Below are the code and all the weights of a small trained network. Each question names an input and a class and asks about switching units off, where a switched-off unit gives its printed mean instead of its output.

import numpy as np


def w(rows, s, z=0):
    codes = np.array(rows[::2]) - 128.0
    scale = np.full(codes.shape[1], s)
    scale[-1] = z or s
    return codes * scale


def f(y):
    return y / 2 * (1 + np.tanh(0.7978845608 * (y + 0.044715 * y**3)))


def log_softmax(a):
    a = a - a.max(-1, keepdims=True)
    return a - np.log(np.exp(a).sum(-1, keepdims=True))


def net(x, mask):
    res = np.array(x, float).reshape(1, 6) / 4 @ E
    y = f(res @ A[0][:, :-1].T + A[0][:, -1])
    res = res + np.where(mask, y, B[0][:, -1]) @ B[0][:, :-1]
    return log_softmax(res[-1] @ U[:, :-1].T + U[:, -1])


A, B = {}, {}
E = w([
[200,158,175,126,168,176,81,33,134,139,114,137],'x0',
[63,100,155,83,89,63,84,90,49,108,80,254],'x1',
[189,162,166,182,79,74,147,152,210,40,38,112],'x2',
[132,118,134,129,121,119,136,120,131,134,135,125],'x3',
[75,159,159,226,208,58,59,142,125,113,199,116],'x4',
[144,55,117,215,77,207,88,134,49,144,103,74],'x5',
],0.0077)
A[0] = w([
[125,56,104,218,91,166,83,136,63,126,94,95,50],'N0',
[70,89,69,154,60,82,183,227,118,120,146,114,60],'N1',
[56,136,207,212,189,78,35,136,130,74,201,106,11],'N2',
[167,149,184,168,71,79,109,155,165,59,62,113,19],'N3',
[222,162,194,140,164,168,58,1,127,148,105,144,70],'N4',
[125,72,115,218,88,177,84,113,73,143,62,83,58],'N5',
[190,125,128,183,107,83,127,146,185,44,44,130,31],'N6',
[86,111,193,128,109,88,75,127,71,119,86,229,34],'N7',
[100,80,161,109,81,109,100,107,102,122,81,221,35],'N8',
],0.0054,0.0012)
B[0] = w([
[80,192,104,112,177,73,163,84,170,104,104,169,225],'N0',
[117,156,132,162,62,115,132,199,72,71,165,168,220],'N1',
[138,6,218,16,60,202,144,105,137,62,24,56,250],'N2',
[120,76,22,118,172,140,50,84,65,196,177,154,241],'N3',
[115,184,145,173,21,97,108,255,62,42,195,229,236],'N4',
[76,195,115,107,219,63,197,49,164,82,73,124,230],'N5',
[99,47,64,106,178,145,52,83,84,220,176,142,254],'N6',
[197,162,141,202,190,172,192,215,218,239,158,56,222],'N7',
[185,130,163,173,160,188,186,166,170,169,120,43,213],'N8',
],0.0068,0.0048)
U = w([
[217,150,138,254,178,201,176,203,218,207,158,33,41],'0',
[71,41,56,94,174,148,34,72,24,229,210,168,179],'1',
[153,31,177,13,19,198,160,104,135,50,15,98,254],'2',
[108,201,132,209,12,86,121,220,63,35,195,206,12],'3',
[66,236,119,92,219,7,187,48,198,88,86,170,147],'4',
],0.0097,0.00088)

Each question gives the input, the list of numbers given to net, and the class t.
The units are the neurons (one row each of A and B). Each row of codes is followed by its name. A weight is (code - 128) times the scale printed after its matrix; where a second scale follows, it is the last column's (A, B and U).
mask holds one flag per neuron, in row order. A switched-off neuron (its flag False) gives its mean, the last column of its row in B, instead of its output. The means were averaged over made-up inputs and are rounded, as every weight is.
A unit's drop is (log p(t) with every unit on - log p(t) with that unit switched off) / (log p(t) with every unit on - log p(t) with every unit switched off).
The circuit of an input: a set's keep is (log p(t) with only the set's units on - log p(t) with every unit switched off) / (log p(t) with every unit on - log p(t) with every unit switched off). Starting from all 9 units, units are removed one at a time, each time the one whose removal leaves the highest keep (on an exact tie, the one counted first), for as long as the keep stays at least 0.8.
circuit, biggest first: the units of the circuit, biggest drop first
most important unit: the unit with the biggest drop
k most important neurons: the k neurons with the biggest drops, biggest first
drop when u is switched off: that unit's drop, to one decimal
input [-3,7,-1,0,0,3], class 0: circuit, biggest first : (N7, N8)
input [8,-2,-6,2,-1,1], class 3: most important unit : N4
input [-3,-4,-2,7,7,1], class 2: 2 most important neurons : (N2, N7)
input [-6,6,0,2,0,0], class 0: 3 most important neurons : (N7, N8, N4)
input [-2,8,-5,1,-8,-3], class 0: circuit, biggest first : (N7, N8)
input [-5,-3,3,2,6,-2], class 2: 3 most important neurons : (N2, N4, N7)
input [5,-2,8,5,-3,5], class 1: 2 most important neurons : (N6, N3)
input [7,1,-5,-8,-2,2], class 3: circuit, biggest first : (N4, N6)
input [-7,-1,-4,-6,-5,7], class 3: 3 most important neurons : (N1, N2, N6)
input [-6,-4,8,1,-8,8], class 1: 3 most important neurons : (N6, N3, N2)
input [4,2,0,2,0,-2], class 3: circuit, biggest first : (N4, N5, N6)
input [6,8,3,0,-7,-2], class 0: 3 most important neurons : (N7, N8, N2)
input [-8,1,-3,-8,-7,-8], class 3: 2 most important neurons : (N1, N2)
input [-1,5,8,-2,7,-4], class 1: circuit, biggest first : (N3, N6)
input [-5,8,4,-5,-5,-7], class 0: most important unit : N7
input [8,7,5,0,-4,1], class 3: 2 most important neurons : (N4, N2)
input [-8,5,-5,6,5,-3], class 3: 2 most important neurons : (N1, N6)
input [-5,0,1,0,-4,-2], class 3: 2 most important neurons : (N2, N1)
input [3,-2,-1,-4,8,-2], class 2: drop when N2 is switched off : 0.6
input [8,-6,7,3,-5,-7], class 3: circuit, biggest first : (N4)
input [1,-4,-1,0,5,7], class 4: drop when N5 is switched off : 0.3
input [3,5,-3,7,7,-3], class 2: drop when N2 is switched off : 0.8
